In the rows, zero is written as 128.
Facts:
skaskan | η flofir | Ξ a
fleskigruk | η bofo | Ξ e
setror | η drifos | Ξ c
plegra | γ ludra,kigar | Ξ d
kluklik | η driplel | Ξ b
nusom | γ ploskik,gabre,skubal | η logri | Ξ a
grulos | Ξ b
pinu | η pladim | Ξ a
vibras | η gravo | Ξ b
brubo | γ skubal | η bobral | Ξ a
zemis | γ flomovim | η tadra | Ξ a
lonuk | η trosis | Ξ e
bovon | η grudra | Ξ b
tribra | γ gabre,gravo | η skubres | Ξ b
dadris | η verek | Ξ d
mekogi | γ skikol,nubrok | Ξ d
flakli | η klisar | Ξ a
gruklel | η droban | Ξ c
trilim | η gropim | Ξ c
vopliten | γ miflo | η plakli | Ξ a
goplol | γ grutre,traflusko,niban,flabrokam,botik,vupler | Ξ c
trosis | η tigu | Ξ a
vufi | η stagebun | Ξ a
stete | γ gratu,stugrufe | η ludra | Ξ a
lilek | Ξ a
botik | η nusom | Ξ c
zibranim | γ lakulom,disibe,vagre | η klaflobo | Ξ b
drame | η klekem | Ξ b
kozetil | η vuvi | Ξ b
flidruplu | γ pluna,driskam,grinak | Ξ c
nemin | η fluve | Ξ a
stagebun | γ flofir,veku,trilim,gravo | Ξ a
bobral | η gapler | Ξ c
geza | η skaskan | Ξ a
zusti | η fesken | Ξ a
flasa | η grutre | Ξ a
ploskik | η drefovak | Ξ a
flabrokam | Ξ a
rifo | Ξ a
bepamak | Ξ b
bromus | η kligros | Ξ c
nilir | γ plofum,nemin,noskel,bromus,disibe,skidi | η megelas | Ξ b
ziflas | η kitra | Ξ a
grosta | η treplu | Ξ c
rabrale | Ξ a
bofo | γ drefovak,refledo,trubu,funodron | η skapek | Ξ a
vutagrim | Ξ c
stebu | Ξ d
nepa | η dubrar | Ξ b
miflo | η zemis | Ξ a
droban | η voner | Ξ e
pladim | η grutrur | Ξ a
gravo | η befodes | Ξ b
guko | η rostar | Ξ a
vuvi | η flabuk | Ξ e
gidrok | Ξ a
disibe | η geden | Ξ e
fazul | η bovon | Ξ a
pivom | η meti | Ξ c
bepan | η gudi | Ξ b
noskel | η noklo | Ξ a
kleplogam | η pini | Ξ d
traflusko | η vibras | Ξ d
flikun | γ stugrufe,bepamak,gravo | η kozetil | Ξ c
noklo | η lono | Ξ a
foplas | γ flabrokam,dotragok | Ξ a
grudra | η plebotak | Ξ b
skubres | γ butar,geza | Ξ b
fesken | γ listi,gralel | η kigar | Ξ a
lakulom | Ξ b
pini | γ suston,disibe,vagre | η brubo | Ξ b
bigreplo | η tribra | Ξ e
lesi | η vufi | Ξ a
neruk | Ξ d
ledrapom | η drabostek | Ξ a
nazes | η gralel | Ξ a
tebi | γ butar,plebotak,drifetrur,rustodam,driskam | Ξ b
brutrul | η bromus | Ξ a
skikol | Ξ a
ploplen | γ lesi,funodron,rustodam,grulos | η zusti | Ξ a
ludra | η gruklel | Ξ c
treplu | η fuvin | Ξ b
plebotak | η vutagrim | Ξ b
vagre | η plofum | Ξ a
gratu | Ξ d
flofir | η nemin | Ξ c
plebrari | Ξ a
skidi | η kleplogam | Ξ c
flomovim | η kluklik | Ξ a
fluve | η fipar | Ξ a
gudi | η suston | Ξ a
livalar | γ suston | η plegra | Ξ d
tabegru | γ lakulom,tasitam,vatikli,rifo,triskos,bruvon,fofo | η dadris | Ξ b
driplel | η lidagren | Ξ a
kopin | γ lilek,kiski | η kiski | Ξ a
veku | Ξ b
tadra | γ sokezir | η setror | Ξ a
grinak | Ξ a
dubrar | η miflo | Ξ c
driskam | η bepan | Ξ b
drifetrur | η flabrokam | Ξ b
skavam | η nilir | Ξ b
kiski | η bruvon | Ξ c
gesto | γ suston,flakli,skavam | η gotrol | Ξ a
mepigrus | η skikol | Ξ e
klaflobo | γ klisar,setror | η triskos | Ξ d
flesu | η fleskigruk | Ξ a
lodomu | η braklun | Ξ c
bitrim | γ fuvin,tigu,logro,dadris | η tasitam | Ξ c
listi | η vibril | Ξ c
gastole | Ξ a
trubu | η livalar | Ξ a
stigo | γ gidrok,kiski,stebu,lodomu | η greto | Ξ a
tusis | η neruk | Ξ a
nukle | η flomovim | Ξ e
drefovak | η brosodam | Ξ b
tasitam | η skubal | Ξ a
butar | η palu | Ξ c
stugrufe | Ξ d
lono | γ lakulom,plofum,nemin,droban | η trubu | Ξ a
gapler | γ pladim,drame,kigar,drifetrur,flabuk,lodomu | η grosta | Ξ a
flabuk | η kopin | Ξ d
kitra | η rustodam | Ξ a
lidagren | γ drifos,dotragok | Ξ c
gropim | η dotragok | Ξ a
logro | Ξ a
tredro | η lano | Ξ b
klekem | η tredro | Ξ d
meti | γ suston,disibe,logro | η tafasa | Ξ b
fuvin | η nepa | Ξ d
verek | γ suston,trudim,bepan,listi | η zenus | Ξ a
refledo | η bigreplo | Ξ a
brosodam | η tusis | Ξ a
plakli | γ grutre | η drame | Ξ d
flastok | γ mepigrus,geden | Ξ c
dosku | γ kozetil,triskos,plebotak,drabostek,rabrale | η gabre | Ξ a
vibril | γ suston,tasitam,lano | η skavam | Ξ b
fledrik | Ξ b
braklun | γ tigu,fluve,stugrufe,fofo | η vopliten | Ξ e
skapek | η zibranim | Ξ c
kledron | γ gidrok,brosodam | Ξ a
grutrur | η bitrim | Ξ d
zenus | η gesto | Ξ c
nubrok | η botik | Ξ a
geden | η gastole | Ξ a
grudak | γ guko,dadris,trilim | η pivom | Ξ b
palu | γ vufi,veku,zenus | η brutrul | Ξ c
plofum | η guko | Ξ d
triskos | η ledrapom | Ξ e
funodron | η ploplen | Ξ a
katam | γ kluklik,niban,sokezir,skidi,stebu | η sokezir | Ξ e
greto | γ plebrari,traflusko,lilek,fipar | η pinu | Ξ b
gotrol | γ suston,bepan,kleplogam,grinak | η mekogi | Ξ d
lano | η ziflas | Ξ a
rustodam | η nazes | Ξ b
skagru | η noskel | Ξ c
droste | γ noskel,dotragok,vutagrim | Ξ b
suston | η gratu | Ξ c
rostar | Ξ d
pluna | η listi | Ξ d
skubal | η nubrok | Ξ b
vupler | η disibe | Ξ c
tafasa | γ neruk,grosta | η stubrom | Ξ e
gabre | η veku | Ξ b
tigu | Ξ a
fofo | η trilim | Ξ a
stobrebro | η brigrun | Ξ a
klogeflen | γ skagru,lesi | η flasa | Ξ d
brigrun | γ listi,sokezir | Ξ e
kligros | γ niban,gravo | η lakulom | Ξ b
klesin | γ vufi,guko,drabostek | η flesu | Ξ a
logri | γ drame,gudi,flomovim | η pluna | Ξ a
grutre | η stete | Ξ a
fipar | η mepigrus | Ξ a
drifos | Ξ a
klisar | η stigo | Ξ a
niban | Ξ a
sokezir | η lesi | Ξ a
stoplir | η stebu | Ξ c
befodes | η misko | Ξ a
gralel | η grudak | Ξ a
kapen | γ suston,geden,driplel,lodomu | η vatikli | Ξ e
megelas | η lodomu | Ξ a
stubrom | γ nazes | η katam | Ξ a
bromu | γ suston,nepa,befodes,pluna,lodomu | η kledron | Ξ d
vatikli | η vagre | Ξ a
bruvon | η tabegru | Ξ a
trudim | Ξ a
dotragok | Ξ a
stuflir | γ bobral,fledrik | η klogeflen | Ξ e
voner | γ flakli | η stobrebro | Ξ c
drabostek | η ploskik | Ξ b
misko | γ vupler | η dosku | Ξ b
kigar | η nukle | Ξ d

Known rows:
[ 92 169 147 119 133 123 166  70 145  50 169  97 119 123 144 129 101 147
 131  81  54  84 119 141 148 131  58 159 148 158] : plakli
[142 160 135 118 144 139 157 150 133 103 139 102 143 152 135 118 133 125
 110 118 112 128 146 132 171 120 127 145 136 153] : ploplen
[ 69 130 128 130  88 168 178  93 151  99 165 115 117 124 148 161  93 146
 128  91  65 108 142 110 132 140  82 164 131 163] : stebu
[141 136 108 111 105 156 163 173 137 102 149 111 128 150 128 109 128 125
 108 116 118 133 141 119 158 116 141 143 140 158] : flasa
[141 131 100 110 100 143 159 166 140  97 153 111 134 150 129 109 125 123
 110 118 110 130 148 127 157 117 140 139 145 155] : flesu
[144 170 128 128 133 175 147 168 131 123 142  94 131 143 127 111 129 136
 108 122 135 114 154 128 162 114 116 151 124 131] : gesto
[139 135 112 106 102 143 165 172 137 100 147 109 128 152 127 109 129 125
 108 117 114 134 140 119 158 118 136 141 140 160] : gudi
[117 135 115 112  86 130 161 165 131 128 147  91 129 155 124 143 127 122
 121 115  98 146 151 111 161 120 144 142 126 148] : gastole
[145 152 109  95 120 131 146 158 138  87 142  67 109 125  99 132 149 118
 121 107  68 115 117 126 159 104 151 143 121 168] : tredro
[110 127 116 130 132 135 185 126 143  97 176 113 116 138 143 105 114 130
 114  85 104  91 132 107 131 110 113 158 150 171] : skidi
[ 87 134 155 100  86 152 190 105 149  58 169 157 126 121 144 106  96 142
 109  84  74  99 122 115 125 129  56 164 139 160] : pluna
[150 162 138 119 166 162 139 137 139 103 132  99 144 125 124 131 144 116
 107 118  75 115 135 131 162 110 158 152 111 162] : misko
[ 92 166 144 133 130 187 162  81 148  88 161 104 118 118 151 130 101 158
 123  93  82  83 143 126 134 136  42 166 134 143] : bromu
[144 147 128 156 148 112 177 156 133  95 141  90 150 143 149 132 126 135
 109 124 111 126 119 117 169 120 164 174 141 137] : tadra
[116 136 118 114  87 132 159 166 131 127 149  96 131 157 124 143 126 123
 123 116  96 149 151 111 162 120 148 139 127 150] : tigu
[ 67 138 129 123  92 188 166  94 152  95 172 117 118 128 144 151  90 145
 133  85  69 112 138 118 128 136  88 155 134 163] : stugrufe
[127 136 119 111 110 150 146 152 136 126 137  88 131 127 112 155 141 115
 119 117  64 136 142 107 152 113 166 145 101 160] : fledrik
[115 136 131 103 113  69 189 119 143  80 179  96 114 137 132  97 121 131
 126  75  74  99 127 117 130 112  77 153 151 154] : lodomu
[123 183 130 113 124 246 137 129 143  84 119  95 117 120 121 165 125 141
 113 123  94 112 125 149 179 139 113 160 108 177] : tafasa
[114 127 118 122 132 147 185 126 148 103 173 116 118 138 145 106 115 129
 115  84 107  94 140 112 129 115 105 154 148 175] : ludra
[146 138 114 106 126 183 151 162 143 107 136 111 128 124 117 125 142 116
 103 117  88 121 133 117 150 109 160 149 111 175] : kozetil

Rows:
No name comes twice in this set of rows, the named rows included.
[142 154 130 125 168 143 153 129 130  97 137  74 137 156 144 104 146 141
 116 125 100 156 133 100 162 133 123 142 148 145] -> gapler
[121 144 112 104  85 251 146 142 149  76 129 130 127 120 127 138 117 138
 101 129  89 129 132 126 158 137 123 153 115 173] -> vuvi
[138 164 171  97 128 124 163 168 130  96 144 142 159 152 132  99 124 119
 104 106 113 140 131 134 163 111 129 150 127 138] -> nusom
[144 129  97 112  98 139 156 159 142  97 155 109 140 149 130 111 124 122
 111 120 102 131 154 132 158 120 140 135 147 155] -> brosodam
[142 134 106 134 103 142 189 192 142 110 142  98 122 141 130 142 125 127
 107 118 138 115 122 127 165 115 160 172 135 163] -> sokezir
[139 151 103  99  98 122 160 175 131  91 152  69 103 151 109 120 135 127
 125 107 111 123 127 131 167 112 132 139 144 160] -> lano
[111 146 110 122 136 162 189 144 146 114 171  84  87 137 130 126 120 130
 125  76 127  80 129 125 139 112 101 160 142 191] -> pivom
[141 168 138 106 125  73 155 146 126  77 149  82 134 153 121 116 132 125
 121 107  86 125 129 141 176 113 118 139 144 139] -> vopliten
[134 137 107 118 102 150 157 177 129  95 152 114 121 153 123 103 127 124
 103 117 118 120 140 117 162 107 147 140 140 157] -> vagre
[ 90 170 136 143 126 199 153  88 144  88 166  99 111 113 144 121  96 161
 120  96  94  68 145 123 131 126  46 167 133 129] -> livalar
[119 135 117 119  90 132 161 171 133 124 150  95 134 154 126 144 122 123
 125 113 102 148 144 117 159 117 158 145 129 145] -> niban
[148 161 155 109 159 166 151 150 138 110 127 127 153 124 126 126 144 114
  97 115  86 117 135 126 159 108 149 159  99 164] -> greto

The same elements again, as new rows of numbers:
Known rows:
[146 130 130 114 141 171 151 217 106 149 145 163 102 148  93 159  88 138
  92 104 135  59 113 183 131 134 146 145 127 166 148 117 100 134 133  97
 188 179 132 136  97 104 121 159 158  85 138 131 118 119] : plofum
[109 134 139 130 141 127 128 160 107 173 124 183 133 160 126 114 116 131
 162 154 112 156 121 115  98 123 152  78 134 139 137 150 131 128  81 107
  75 129 103 131 132 158 124 138 134 144 136 141 166 102] : gapler
[ 92 119 123 108 114 136  89 125 147 156 114 122 150  94 115 138 108 125
 109 108 123  75 143 140 120 131 144 141 121 136 124  98 111 173 166 136
 158 106 203 113 118  97 114 143 135  95 129 108 143 151] : disibe
[142 117 120 129 139 137 118 135 119 124 125 126 108 136 121 148 114 140
 119 119 133 112 124 136 131 119 132 148 141 128 145  94 112 122 132 118
 151 132 135 141 114 115 130 122 143 130 110 129 118 138] : noskel
[128 134 120 138 143 120 139 134 145 135 114 139 122 185 137 132 116 134
 163 124 123 140 107 129 108 129 116 119 126 113  93 102 136 157 110 119
 113 157 139 136 140 126 129 128 103 155  89 152 116 138] : goplol
[112 124 107 134 118 100  75  51 116  99 125  82 128 100 145 127 173 121
 142 130 134 170 136  83 139 127 107 139 134  93 136 103 132 103 136 167
 106  53 122 131 141 151 139  98 115 144 131 135 128 133] : fledrik
[139 121 146 136 140 143 155 144 146 121 129 131 128 143 135 116 117 134
 142 120 125 127 120 128 141 139 115 141 126 100 145 168 130 133 120 138
 170 115 106 146 111 116 127 153 128 150 144 138 160 133] : tusis
[156 151 139 148 121 102 143 140 167 109 141 124 155 179 119 125 147 110
  99 140 138 120 129 127  92  98 124 103 109 123 106 139 138 149 130 127
  91 174 156 134 141 118 123 116 129 160 115  93 136 144] : bitrim
[105 119 126 116 140 130 130 111 135 107 109 107 131  88 115 124 109 123
 150 141 111  92 131 145 136 118 135 137 142 122 166 150 130 116  82 102
 109 151 153  84 118 109 131 122 105 146  90 182  93 157] : kiski
[133 117 126 122 130 148 139 134 105 131 129 135 125 113 133 138 144 126
 133 122 139 138 137 143 142 119 123 127 126 148 146 145 123 116 122 128
 141 128 100 142 119 116 125 137 135 143 129 125 110 132] : trubu
[138 122 130 131 136 138 114 141 129 122 133 135 115 120 124 132 107 130
 106 139 139 112 128 130 132 114 143 142 143 140 144 108 112 120 126 120
 146 137 142 131 111 113 122 125 150 113 128 125 134 133] : vagre
[136 126 126 125 133 142 140 134 117 126 127 138 122 138 128 134 137 131
 131 125 134 135 124 138 131 123 128 126 127 136 133 128 128 125 115 124
 134 138 110 138 119 121 126 135 129 130 128 129 120 125] : brutrul
[131 119 129 121 129 145 138 137 106 131 128 133 122 113 133 136 141 129
 134 123 135 136 140 142 139 115 125 126 125 140 150 140 129 116 122 123
 140 121 105 145 118 123 122 128 136 142 132 124 117 134] : refledo
[159 132 120 127 123 112 151 152 138 120 131 102 148 137 117 165 130 122
 114 153 129 103 145 141 137 118 142 123 111 125 140 180 127 107 104 132
  94 141 116 104 146 110 116 116 154 152 127  96 134 115] : pladim
[151 129 122 109 142 151 171 211 121 160 137 157 111 149  95 163  70 146
 117 118 113  61 116 180 143 152 157 146 123 157 145 138 111 136 113  98
 167 182 116 108 120 103 121 168 146  89 136 139 117  89] : stebu
[142 124 117 130 133 136 137 133 123 130 126 146 123 132 131 140 137 130
 132 133 137 144 124 147 137 124 125 132 128 146 127 114 124 125 112 128
 138 145 113 141 124 115 122 142 127 128 123 129 110 117] : zusti
[134 120 123 123 129 133 144 134 122 136 123 135 127 116 131 137 118 134
 137 140 126 129 138 140 145 129 136 130 130 136 140 145 127 117 110 127
 135 133 105 123 130 119 120 135 137 128 128 130 125 117] : gudi
[145 147  98 136 110  75  96  45 139  83 135  52 148 133 121 147 182 119
 105 135 139 136 148  80 132 132 106 131 109  80 140 126 138 106 141 171
  67  61 127 116 166 145 141  85 127 169 123  88 128 137] : skubal
[105 121 123 145 108  97  79  68 117 104 122  96 141 109 154 111 185 107
 153 152 136 210 125  87 120 123 109 118 131 100 105 119 137 106 117 168
  87  59 123 131 142 153 133 105 113 150 147 140 149 128] : skubres
[152 124 123 117 124 173 171 222  88 170 139 184 124 147 120 157 138 127
 121 113 136 134 112 207 126 134 138 119 106 196  99 140 118 146 114 111
 171 190  96 142 112  97 113 178 141  98 151 128 106  90] : klogeflen
[131 118 117 129 131 122 124 140 136 131 121 138 124 111 130 136 106 132
 125 162 134 134 130 141 145 118 147 142 139 147 124 123 114 120 104 131
 128 141 131 122 124 107 111 139 145 111 130 135 131 108] : driplel

Rows:
No name comes twice in this set of rows, the named rows included.
[ 93 136 133 149 122  94  45  75 117 128 124 124 130 136 132 103 146 117
 144 156 126 187 114  55  87 114 135 103 150  92 129  70 119 113 122 148
  68  54 156 134 138 177 140  90 135 144 136 137 189 129] -> pini
[109 124 129 125 136 135 133 143 112 109 122 122 128 134 119 125 130 118
 154 143 109 118  95 154 111 132 122 124 135 115 137 146 131 114  78 101
 107 169 133  91 121 123 143 128  95 143 109 202 106 143] -> kopin
[136 156 139 112 150 161 153 196 103 185 148 210 120 155  77 128  78 147
  89 107 110  61 124 154 114 140 161  95 121 178 188 128 116 142 118  71
 150 166 103 143  99 142 126 170 152  84 149 112 150  99] -> fuvin
[136 127 122 135 141 132 140 147 121 129 129 139 111 178 128 144 122 135
 146 117 131 129 100 137 109 129 119 132 130 116 117 105 124 137 120 119
 127 147 122 141 131 128 137 128 119 140 114 150 121 129] -> foplas
[126 117 126 124 137 122 117 123 154 120 112 122 123  83 126 129  85 134
 114 155 134 107 156 119 148 100 155 148 148 137 156 123 112 119 127 124
 140 130 153 114 119 107 111 122 154 118 110 114 137 137] -> suston
[104 124 130 146 103  89  85  76 118 111 126 101 150 111 159 101 181 102
 154 160 133 212 128  85 115 121 112 113 129 100  95 132 139 107 117 171
  79  69 128 124 143 155 133 100 111 154 153 144 151 125] -> tebi
[178 146 125 118 126 147 183 226 112 147 157 142 135 181  89 177 125 129
  91 103 132  54 120 193 112 131 140 118  90 154 138 171 119 137 128 102
 137 189 115 120 129 100 121 155 159 122 138 101 119 111] -> grutrur
[135 115 120 139 124 125 121 132 144 132 116 149 127 129 147 130 129 123
 131 156 145 162 134 143 128 103 136 129 137 158  90  93 117 145 115 136
 129 154 148 144 129  99 110 132 131 132 109 121 118 127] -> voner
[156 129 160 127 142 164 199 234 130 149 148 172 126 181 114 130  98 139
 136  90 117  88  92 178 123 158 121 132 107 125 136 199 122 160 121 120
 215 163  91 144  96 104 127 194 133 126 172 156 172 116] -> klaflobo
[ 97 118 138 116 124 133 133 133 165 156 115 127 165 128 134 118 123 128
 145  90 117  93 128 138 120 152 112 132 103 100 115 167 130 191 152 161
 180  84 155 130 114 100 117 167 113 141 149 131 168 144] -> fleskigruk

Now the same elements, written a new way:
Known rows:
[133 154 109 106 145 112 134  89 113 104 147 151 129 146 123 153 150 150
 143  93 103 176 118 132 167 146 105 140 132 114 134 147] : bofo
[136 105 109 109 111 113 126 122 110 171 140 156 129 131 143 116 117 127
 142  81 107 155 138 108 160 154 114 125 144  60 126 152] : livalar
[141 103 110 115 123 122 120 133 113 155 143 163 134 126 140 108 112 132
 142  96 104 132 157 106 154 160 116 129 137  50 117 168] : kleplogam
[121 144 101 108 119 116 134 112 114 135 144 157 132 155 121 148 176 128
 147  97 114 153 122 125 158 145 107 143 134 121 125 133] : lono
[120 126  67  93 164 143 106 121 107 141 130 156 142 131 138 158 145  91
 149 107 114 131 117 140 173 112  98 118 132  89 118 153] : drame
[128 119 110 113 144 112 160 164 107 133 142 162 132 152 119 133 206 166
 145 116 108 157  95 124 160 139 129 139 125 119 130 138] : butar
[127 135 114 110 142 107 163 169 112 139 146 160 130 154 110 125 210 148
 139 110 111 142  96 120 156 134 126 140 127 125 131 137] : flofir
[123 119 108 122 154 110 168 174 102 155 146 158 129 165 112 138 139 144
 138 110 121 138  77 122 159 150 123 145 140 130 136 142] : zenus
[129 108 124 109 132 116 143 131 102 154 141 159 130 125 123 126 148 137
 138  98 107 152 112 115 161 148 120 130 136  86 128 151] : bigreplo
[112 151  65  99 165 137 107  97 117 150 141 164 147 132 138 163 126  93
 144 108 111 146 114 133 171 114 108 123 143  87 122 141] : plebotak
[117 126  91 117 134 121 144 125 102 153 145 158 130 170 131 163 115 128
 150  95 126 153 106 127 159 155 105 145 145 125 129 143] : verek
[137 119  93  99 130 122 137 142 106 127 130 149 129 158 123 150 182 115
 148 109 113 135 121 130 164 142 109 133 106 121 124 142] : gralel
[123 119 128 106 118 117 142 121  99 160 139 161 131 124 126 125 179 134
 138  96 108 166 115 111 161 141 122 130 137  86 132 140] : stuflir
[138 118  98 102 134 123 131 137 101 123 128 148 128 152 118 145 186 113
 145 114 111 136 119 131 168 142 109 136 103 119 126 141] : nazes
[122 163  76  95 151 140 106 106 111 150 127 150 142 136 130 168 138  78
 139  94 126 121 126 134 170 112  93 113 120 107 131 145] : grudak
[106 143  69  96 149 133 109  92 129 153 142 162 148 138 130 170 104  83
 146 110 110 137 120 131 169 118 108 120 141  89 115 140] : lakulom
[138 108 128 106 121 118 142 138  93 148 125 147 129 126 124 135 148 127
 137  94 115 138 123 119 163 151 113 122 110 100 137 153] : tafasa
[128 110 124 109 133 116 143 134 101 155 140 159 131 126 124 124 142 137
 139  99 107 148 115 114 160 148 121 130 138  85 127 153] : lonuk
[125 112 124 106 125 115 144 126 103 159 140 163 131 125 125 124 162 133
 138  99 107 153 113 112 160 144 124 130 138  83 129 143] : nukle
[150  87 118 105 118 116 118 139  97 162 130 146 125 121 131 106 127 108
 139  91 109 135 128 117 168 151 106 123 126  64 128 163] : klekem
[148  99 120  99 117 116 127 144  96 163 133 147 120 120 131 102 132 108
 138  84 109 126 133 115 165 147  99 127 136  67 122 170] : plakli

Rows:
No name comes twice in this set of rows, the named rows included.
[140 108 115 109 124 117 127 119  99 166 138 158 127 122 145 111 129 132
 138  81 106 164 137 109 163 151 111 128 145  57 132 154] -> plegra
[129  99 109 105 124 110 146 143 119 161 143 161 133 136 125 128 128 130
 144 101 107 137 112 113 158 151 127 125 137  80 118 150] -> disibe
[125 121 112 112 135 116 166 174 113 121 147 163 137 154 110 132 194 156
 146 120 109 125 128 118 145 145 124 142 125 121 113 153] -> skidi
[124 120 116 103 139 110 171 172 105 130 144 159 130 154 111 131 197 146
 141 116 108 142 106 121 154 137 122 142 134 125 121 142] -> vupler
[108 150  84  93 131 136 104 100 117 150 137 152 145 126 125 155 128  89
 151  90 123 127 115 139 168 112  84 122 150  99 112 153] -> nilir
[122 119 112 107 134 113 165 163 105 138 140 166 132 150 123 130 245 156
 146 117 105 173 103 119 157 131 131 139 126 118 131 125] -> ludra
[139 116 125 109 117 115 134 152 112 163 136 148 126 128 118 108 159 140
 141  80 121 122 104 121 162 141 109 124 128  92 130 160] -> braklun
[124 118 120 101 113 115 148 132 106 166 139 162 129 131 131 128 176 133
 142  89 109 162 125 109 154 141 119 128 138  85 129 142] -> brigrun
[128 151 101 114 142 130 125 120 109 119 147 164 135 148 116 134 188 136
 142 110 112 131 144 121 153 143 106 149 127 117 121 153] -> brubo
[126 118 121 109 121 115 149 136 106 160 138 159 132 134 135 132 155 150
 145  82 115 155 124 115 155 147 115 126 140  83 130 153] -> kapen
[100 153  72 111 152 136 112  82 109 171 142 160 148 147 133 186  57  85
 144  91 133 140 106 131 168 132  93 127 159 103 130 142] -> tabegru
[137 153  98  99 153 107 142 108 124 108 152 152 126 152 118 150 140 136
 140 100  98 155 115 130 167 143 111 139 136 110 125 149] -> ploskik
[107 138  76  93 159 136 102 105 118 153 148 161 142 120 122 137 137  87
 146 106 111 131  94 139 174 104  98 130 161  88 108 152] -> skubal
[101 151  69  88 153 135 119  96 112 150 141 164 145 135 136 173 137  77
 144 107 109 144 129 128 165 112 103 124 151  88 114 139] -> kluklik

